Here is a tiny trained network, its code and every weight. The questions are about switching its units off for an input and a class, where a switched-off unit gives its printed mean instead of its output.

import numpy as np


def w(rows, s, z=0):
    codes = np.array(rows[::2]) - 128.0
    scale = np.full(codes.shape[1], s)
    scale[-1] = z or s
    return codes * scale


def f(y):
    return np.maximum(y, 0)


def log_softmax(a):
    a = a - a.max(-1, keepdims=True)
    return a - np.log(np.exp(a).sum(-1, keepdims=True))


def net(x, mask):
    res = np.array(x, float).reshape(1, 6) / 4 @ E
    y = f(res @ A[0][:, :-1].T + A[0][:, -1])
    res = res + np.where(mask, y, B[0][:, -1]) @ B[0][:, :-1]
    return log_softmax(res[-1] @ U[:, :-1].T + U[:, -1])


A, B = {}, {}
E = w([
[127,129,124,125,128,130,126,131],'x0',
[133,124,84,18,55,25,237,103],'x1',
[167,96,244,2,225,92,99,226],'x2',
[130,145,56,89,251,210,239,105],'x3',
[8,246,178,166,130,101,188,208],'x4',
[91,30,31,197,190,38,122,209],'x5',
],0.0054)
A[0] = w([
[151,222,205,77,98,220,150,65,86],'neuron 0',
[35,211,166,153,139,114,169,189,74],'neuron 1',
[135,133,161,190,177,197,59,146,52],'neuron 2',
[124,148,66,96,222,187,223,111,79],'neuron 3',
[157,226,204,75,83,221,147,60,50],'neuron 4',
[86,48,46,177,190,59,142,203,53],'neuron 5',
[151,105,212,55,186,98,106,200,72],'neuron 6',
[47,206,154,165,137,120,170,182,84],'neuron 7',
[77,48,45,189,199,62,140,211,50],'neuron 8',
[126,115,136,88,31,27,131,119,131],'neuron 9',
[145,104,208,49,184,93,98,198,63],'neuron 10',
[120,151,68,87,216,195,219,113,83],'neuron 11',
[146,126,97,49,87,50,205,115,43],'neuron 12',
[129,131,156,191,174,201,62,144,69],'neuron 13',
[81,149,22,239,51,164,152,46,75],'neuron 14',
[131,126,145,189,175,193,67,148,56],'neuron 15',
[39,209,172,154,145,113,163,197,77],'neuron 16',
[143,123,90,45,75,42,200,109,47],'neuron 17',
[244,29,98,105,157,166,63,68,69],'neuron 18',
[135,131,167,187,175,194,60,148,54],'neuron 19',
[143,123,104,37,76,48,203,112,25],'neuron 20',
[40,213,169,158,144,114,167,191,58],'neuron 21',
[132,121,171,192,158,189,35,160,4],'neuron 22',
[238,30,98,104,156,165,73,65,78],'neuron 23',
[116,125,197,157,3,31,18,144,145],'neuron 24',
[88,53,29,198,196,57,132,206,49],'neuron 25',
[47,212,162,162,144,125,157,184,75],'neuron 26',
[122,145,63,98,218,187,222,109,89],'neuron 27',
[142,124,95,51,78,53,203,115,58],'neuron 28',
[88,150,34,226,53,163,157,52,88],'neuron 29',
[136,143,68,99,222,197,212,106,118],'neuron 30',
[95,142,51,219,22,139,128,51,108],'neuron 31',
[36,212,160,149,142,117,164,183,66],'neuron 32',
[133,128,167,181,170,186,54,150,32],'neuron 33',
[157,218,201,75,93,218,146,68,76],'neuron 34',
[152,93,206,54,199,88,110,209,53],'neuron 35',
],0.0052,0.0012)
B[0] = w([
[88,104,167,134,138,30,71,34,230],'neuron 0',
[175,67,55,84,54,133,137,125,214],'neuron 1',
[54,128,96,162,148,183,203,96,197],'neuron 2',
[170,72,220,205,99,150,56,206,222],'neuron 3',
[88,110,169,126,148,26,67,30,231],'neuron 4',
[87,123,168,121,142,41,73,35,230],'neuron 5',
[180,234,107,59,204,143,140,168,232],'neuron 6',
[169,81,58,86,69,129,138,120,206],'neuron 7',
[93,118,172,115,146,23,62,27,238],'neuron 8',
[73,94,178,222,134,199,158,169,206],'neuron 9',
[182,238,108,59,212,148,140,173,231],'neuron 10',
[166,80,213,202,102,144,63,199,221],'neuron 11',
[34,138,113,192,168,208,213,116,203],'neuron 12',
[51,132,91,158,147,178,206,93,197],'neuron 13',
[206,255,125,42,226,129,119,180,238],'neuron 14',
[46,133,95,159,150,172,207,87,191],'neuron 15',
[173,75,54,85,65,131,138,123,216],'neuron 16',
[29,135,114,197,164,211,218,113,208],'neuron 17',
[180,56,14,64,32,140,162,120,233],'neuron 18',
[57,129,98,160,146,181,197,101,197],'neuron 19',
[39,137,115,183,167,195,208,107,207],'neuron 20',
[178,61,42,77,47,132,142,121,213],'neuron 21',
[56,135,119,166,156,189,198,120,200],'neuron 22',
[176,50,17,64,33,133,157,116,230],'neuron 23',
[181,72,238,234,101,187,57,248,255],'neuron 24',
[91,127,176,118,152,32,65,33,239],'neuron 25',
[164,64,44,87,52,130,145,117,207],'neuron 26',
[169,78,219,201,101,146,65,204,221],'neuron 27',
[37,136,117,193,164,209,212,114,204],'neuron 28',
[203,242,127,45,218,130,119,181,229],'neuron 29',
[167,75,204,194,93,140,63,200,224],'neuron 30',
[209,245,149,55,220,135,105,202,231],'neuron 31',
[175,62,46,84,52,131,137,125,209],'neuron 32',
[45,133,99,174,157,195,217,107,192],'neuron 33',
[78,105,174,132,145,19,62,22,227],'neuron 34',
[173,227,116,56,200,132,132,155,237],'neuron 35',
],0.0049,0.0052)
U = w([
[184,236,114,53,213,138,128,179,77],'0',
[17,127,102,186,150,200,211,103,22],'1',
[177,65,27,71,15,124,134,114,166],'2',
[84,121,176,131,150,11,63,27,133],'3',
[161,90,221,218,90,162,74,232,254],'4',
],0.011,0.0004)

Each question gives the input, the list of numbers given to net, and the class t.
The units are the neurons (one row each of A and B). Each row of codes is followed by its name. A weight is (code - 128) times the scale printed after its matrix; where a second scale follows, it is the last column's (A, B and U).
mask holds one flag per neuron, in row order. A switched-off neuron (its flag False) gives its mean, the last column of its row in B, instead of its output. The means were averaged over made-up inputs and are rounded, as every weight is.
A unit's drop is (log p(t) with every unit on - log p(t) with that unit switched off) / (log p(t) with every unit on - log p(t) with every unit switched off).
The circuit of an input: a set's keep is (log p(t) with only the set's units on - log p(t) with every unit switched off) / (log p(t) with every unit on - log p(t) with every unit switched off). Starting from the 12 units with the biggest drops (on a tie, the unit counted first), units are removed one at a time, each time the one whose removal leaves the highest keep (on an exact tie, the one counted first), for as long as the keep stays at least 0.8.
circuit, biggest first: the units of the circuit, biggest drop first
k most important neurons: the k neurons with the biggest drops, biggest first
drop when u is switched off: that unit's drop, to one decimal
input [8,-1,4,3,-6,-5], class 2: circuit, biggest first -> [neuron 18]
input [7,-4,6,-8,1,-8], class 3: 3 most important neurons -> [neuron 34; neuron 4; neuron 0]
input [-4,1,5,6,4,6], class 3: circuit, biggest first -> [neuron 8; neuron 5]
input [-6,3,-6,5,5,-1], class 0: 3 most important neurons -> [neuron 14; neuron 29; neuron 31]
input [6,6,6,-7,1,-5], class 4: 3 most important neurons -> [neuron 24; neuron 9; neuron 14]
input [4,-4,-7,-2,-7,7], class 0: circuit, biggest first -> [neuron 14; neuron 31]
input [0,5,-5,-7,4,-1], class 4: 2 most important neurons -> [neuron 24; neuron 9]
input [-8,2,-8,2,8,-3], class 0: 2 most important neurons -> [neuron 14; neuron 29]
input [-2,-3,-7,-4,-6,-6], class 0: 2 most important neurons -> [neuron 31; neuron 14]
input [8,-4,-4,-7,4,-8], class 3: 3 most important neurons -> [neuron 4; neuron 34; neuron 0]
input [-6,5,-6,-1,0,8], class 3: 2 most important neurons -> [neuron 25; neuron 8]
input [-5,-7,7,0,0,8], class 3: 2 most important neurons -> [neuron 8; neuron 25]
input [-3,-3,4,3,-7,-7], class 2: 2 most important neurons -> [neuron 18; neuron 23]
input [5,-3,5,-6,1,8], class 3: circuit, biggest first -> [neuron 8]
input [-1,6,-7,2,-3,8], class 3: 3 most important neurons -> [neuron 25; neuron 8; neuron 5]
input [4,1,-5,6,4,0], class 4: drop when neuron 27 is switched off -> 0.2
input [5,7,1,-6,-1,6], class 1: drop when neuron 28 is switched off -> 0.1
input [-1,-1,-5,0,1,-5], class 0: drop when neuron 8 is switched off -> 0.2
